Below is a small trained network, with its code and all its weights. Each question gives an input and a target symbol and asks what happens when units are switched off, that is, made to give their printed mean instead of their output.

import numpy as np


def w(rows, s, z=0):
    codes = np.array(rows[::2]) - 128.0
    scale = np.full(codes.shape[1], s)
    scale[-1] = z or s
    return codes * scale


def norm(h):
    return h / np.sqrt((h * h).mean(-1, keepdims=True) + 1e-5)


def f(y):
    return np.maximum(y, 0)


def softmax(a):
    e = np.exp(a - a.max(-1, keepdims=True))
    return e / e.sum(-1, keepdims=True)


def log_softmax(a):
    a = a - a.max(-1, keepdims=True)
    return a - np.log(np.exp(a).sum(-1, keepdims=True))


def net(x, mask):
    ids = ['αβγδεζηθλμξστφψω'.index(c) for c in x.split()]
    T = len(ids)
    res = E[ids] + P[:T]
    r = norm(res)
    for j in range(3):
        rows = slice(4 * j, 4 * j + 4)
        q, k, v = (r @ M[0][rows].T for M in (Q, K, V))
        z = softmax(np.where(np.tri(T) > 0, q @ k.T / 4**0.5, -1e9)) @ v
        o = O[0][rows]
        res = res + np.where(mask[j], z, o[:, -1]) @ o[:, :-1]
    y = f(norm(res) @ A[0][:, :-1].T + A[0][:, -1])
    res = res + np.where(mask[3:11], y, B[0][:, -1]) @ B[0][:, :-1]
    return log_softmax(norm(res)[-1] @ U[:, :-1].T + U[:, -1])


Q, K, V, O, A, B = {}, {}, {}, {}, {}, {}
E = w([
[213,94,145,125,119,93,129],'α',
[89,93,98,104,204,142,177],'β',
[146,92,133,113,127,172,144],'γ',
[59,102,136,191,168,107,147],'δ',
[105,98,151,150,158,81,144],'ε',
[151,72,122,151,155,93,140],'ζ',
[75,135,154,159,120,130,147],'η',
[97,39,122,134,155,131,108],'θ',
[78,95,104,184,88,35,198],'λ',
[144,149,131,115,170,143,206],'μ',
[132,51,124,100,168,99,74],'ξ',
[122,125,103,143,130,93,162],'σ',
[120,115,130,151,90,99,107],'τ',
[157,113,137,71,189,130,119],'φ',
[110,130,167,103,237,87,205],'ψ',
[59,1,174,157,46,77,120],'ω',
],0.016)
P = w([
[122,172,83,140,67,136,111],'0',
[219,32,130,254,203,217,135],'1',
[91,39,206,93,50,25,202],'2',
[55,124,141,105,102,143,77],'3',
[177,89,138,219,249,177,101],'4',
[98,22,213,79,38,40,205],'5',
[52,125,136,108,101,143,87],'6',
[142,100,127,215,244,153,96],'7',
[107,29,216,75,24,57,207],'8',
],0.013)
Q[0] = w([
[131,24,105,56,84,158,238],'h1',
[211,111,178,110,74,2,183],'h1',
[214,143,115,83,159,133,181],'h1',
[81,215,128,89,75,177,235],'h1',
[72,208,64,88,151,208,95],'h2',
[176,141,112,171,65,121,129],'h2',
[125,195,152,125,90,150,251],'h2',
[143,126,198,79,157,44,166],'h2',
[146,208,188,202,123,144,36],'h3',
[124,190,95,85,182,98,221],'h3',
[152,121,47,99,92,116,136],'h3',
[239,86,239,57,38,67,214],'h3',
],0.009)
K[0] = w([
[107,129,7,131,80,159,138],'h1',
[192,171,82,170,99,88,109],'h1',
[194,130,117,106,154,153,152],'h1',
[95,167,172,148,121,175,182],'h1',
[109,117,161,70,99,143,159],'h2',
[181,137,138,143,134,138,115],'h2',
[127,169,66,109,135,137,165],'h2',
[143,121,39,146,143,119,233],'h2',
[130,127,215,148,117,141,92],'h3',
[131,178,99,118,166,108,177],'h3',
[123,122,83,105,67,120,125],'h3',
[216,149,63,116,108,138,114],'h3',
],0.014)
V[0] = w([
[90,203,86,141,157,94,115],'h1',
[165,49,121,109,188,15,93],'h1',
[134,114,102,77,2,81,164],'h1',
[162,182,126,57,104,137,192],'h1',
[135,158,179,163,202,138,162],'h2',
[103,60,212,151,193,137,86],'h2',
[131,67,118,99,113,128,148],'h2',
[121,121,137,198,110,153,176],'h2',
[156,139,160,203,169,95,164],'h3',
[80,176,122,119,122,147,146],'h3',
[149,157,124,114,51,101,158],'h3',
[170,184,66,40,64,64,83],'h3',
],0.0085)
O[0] = w([
[79,137,117,22,76,136,133,134],'h1',
[170,48,92,120,178,46,215,188],'h1',
[198,234,97,117,214,95,30,110],'h1',
[83,100,190,122,205,167,25,68],'h1',
[82,175,63,188,175,25,175,155],'h2',
[78,178,98,140,166,140,71,253],'h2',
[135,157,103,58,149,199,114,214],'h2',
[60,121,77,146,133,175,205,167],'h2',
[233,112,139,152,96,104,97,93],'h3',
[81,105,210,169,130,168,134,124],'h3',
[88,76,169,118,203,93,35,36],'h3',
[1,73,62,150,197,99,149,25],'h3',
],0.007,0.0044)
A[0] = w([
[122,134,162,135,166,209,179,43],'n1',
[95,77,206,108,64,86,94,2],'n2',
[109,147,173,82,137,96,121,114],'n3',
[98,117,83,145,161,159,82,76],'n4',
[211,111,109,227,91,87,146,58],'n5',
[76,160,208,112,135,103,74,9],'n6',
[94,63,181,191,164,115,94,86],'n7',
[194,124,74,255,240,135,141,225],'n8',
],0.013,0.0068)
B[0] = w([
[86,113,76,132,211,26,110,166],'n1',
[107,37,246,61,106,121,130,145],'n2',
[216,162,137,103,146,112,134,150],'n3',
[197,102,105,118,18,112,118,140],'n4',
[183,144,147,138,168,235,235,176],'n5',
[119,220,135,177,130,98,202,143],'n6',
[159,211,116,99,175,215,195,149],'n7',
[198,98,171,222,134,96,10,249],'n8',
],0.012,0.015)
U = w([
[184,103,132,205,187,240,149,148],'α',
[28,106,94,167,188,176,142,204],'β',
[167,61,74,95,100,52,99,60],'γ',
[161,170,98,125,82,92,139,112],'δ',
[142,88,72,135,41,186,143,140],'ε',
[110,112,162,174,166,65,12,199],'ζ',
[199,146,123,42,180,150,99,35],'η',
[95,154,164,117,121,220,55,164],'θ',
[89,177,225,154,140,180,134,88],'λ',
[98,254,164,182,191,145,150,41],'μ',
[87,45,224,120,65,123,96,142],'ξ',
[137,181,133,135,48,75,88,165],'σ',
[168,157,78,160,112,135,223,52],'τ',
[114,127,77,200,85,16,165,102],'φ',
[152,189,142,127,169,25,143,3],'ψ',
[101,131,133,203,67,149,178,138],'ω',
],0.011,0.0048)

Each question gives the input, a string of symbols that net reads in full, and the target symbol t.
The units are the heads (4 rows each of Q, K, V and O) and the neurons (one row each of A and B). Each row of codes is followed by its name. A weight is (code - 128) times the scale printed after its matrix; where a second scale follows, it is the last column's (O, A, B and U).
mask holds one flag per unit, heads first, then neurons. A switched-off unit (its flag False) gives its mean, the last column of its rows in O or B, instead of its output. The means were averaged over made-up inputs and are rounded, as every weight is.
A unit's drop is (log p(t) with every unit on - log p(t) with that unit switched off) / (log p(t) with every unit on - log p(t) with every unit switched off).
The circuit of an input: a set's keep is (log p(t) with only the set's units on - log p(t) with every unit switched off) / (log p(t) with every unit on - log p(t) with every unit switched off). Starting from all 11 units, units are removed one at a time, each time the one whose removal leaves the highest keep (on an exact tie, the one counted first), for as long as the keep stays at least 0.8.
circuit, biggest first: the units of the circuit, biggest drop first
unit that matters most: the unit with the biggest drop
k most important neurons: the k neurons with the biggest drops, biggest first
heads that matter: for each layer, one digit per head in row order, 1 if its drop is at least 0.15 and else 0, layers parted by /
input γ β φ, target μ: heads that matter => 100
input φ β β η φ ζ β σ ψ, target β: unit that matters most => h3
input β α γ ε, target τ: circuit, biggest first => [n8, h1]
input φ ξ ζ, target β: circuit, biggest first => [h3, n8]
input β β β φ τ β γ, target θ: circuit, biggest first => [n8, n5, h1]
input β ζ γ, target ξ: circuit, biggest first => [n2, h1]
input τ β β β β α β β ξ, target ψ: circuit, biggest first => [h1, n8, h2]
input ξ φ θ β φ ζ ψ ω, target α: heads that matter => 000
input γ ω φ, target μ: circuit, biggest first => [h1, n6]
input φ θ λ, target β: 2 most important neurons => [n8, n7]
input ξ ξ φ β ε β β β θ, target φ: circuit, biggest first => [h1, h2]
input β β β β θ β β δ ψ, target ξ: heads that matter => 110
input β β φ β ω φ β θ β, target ξ: heads that matter => 100
input β τ φ β β φ η β, target ζ: circuit, biggest first => [n8]
input μ ξ ζ φ γ ξ τ, target σ: 3 most important neurons => [n8, n5, n1]
input τ β γ ξ φ θ ω ζ β, target ψ: circuit, biggest first => [h1, n8, n5]
input θ β γ φ φ, target ζ: heads that matter => 010
input β ξ α τ, target σ: 2 most important neurons => [n5, n8]
input σ β ξ ξ γ β ξ β, target ζ: heads that matter => 010
input φ γ β μ ω β, target β: circuit, biggest first => [h3]
input β μ β γ γ, target ζ: 2 most important neurons => [n8, n1]
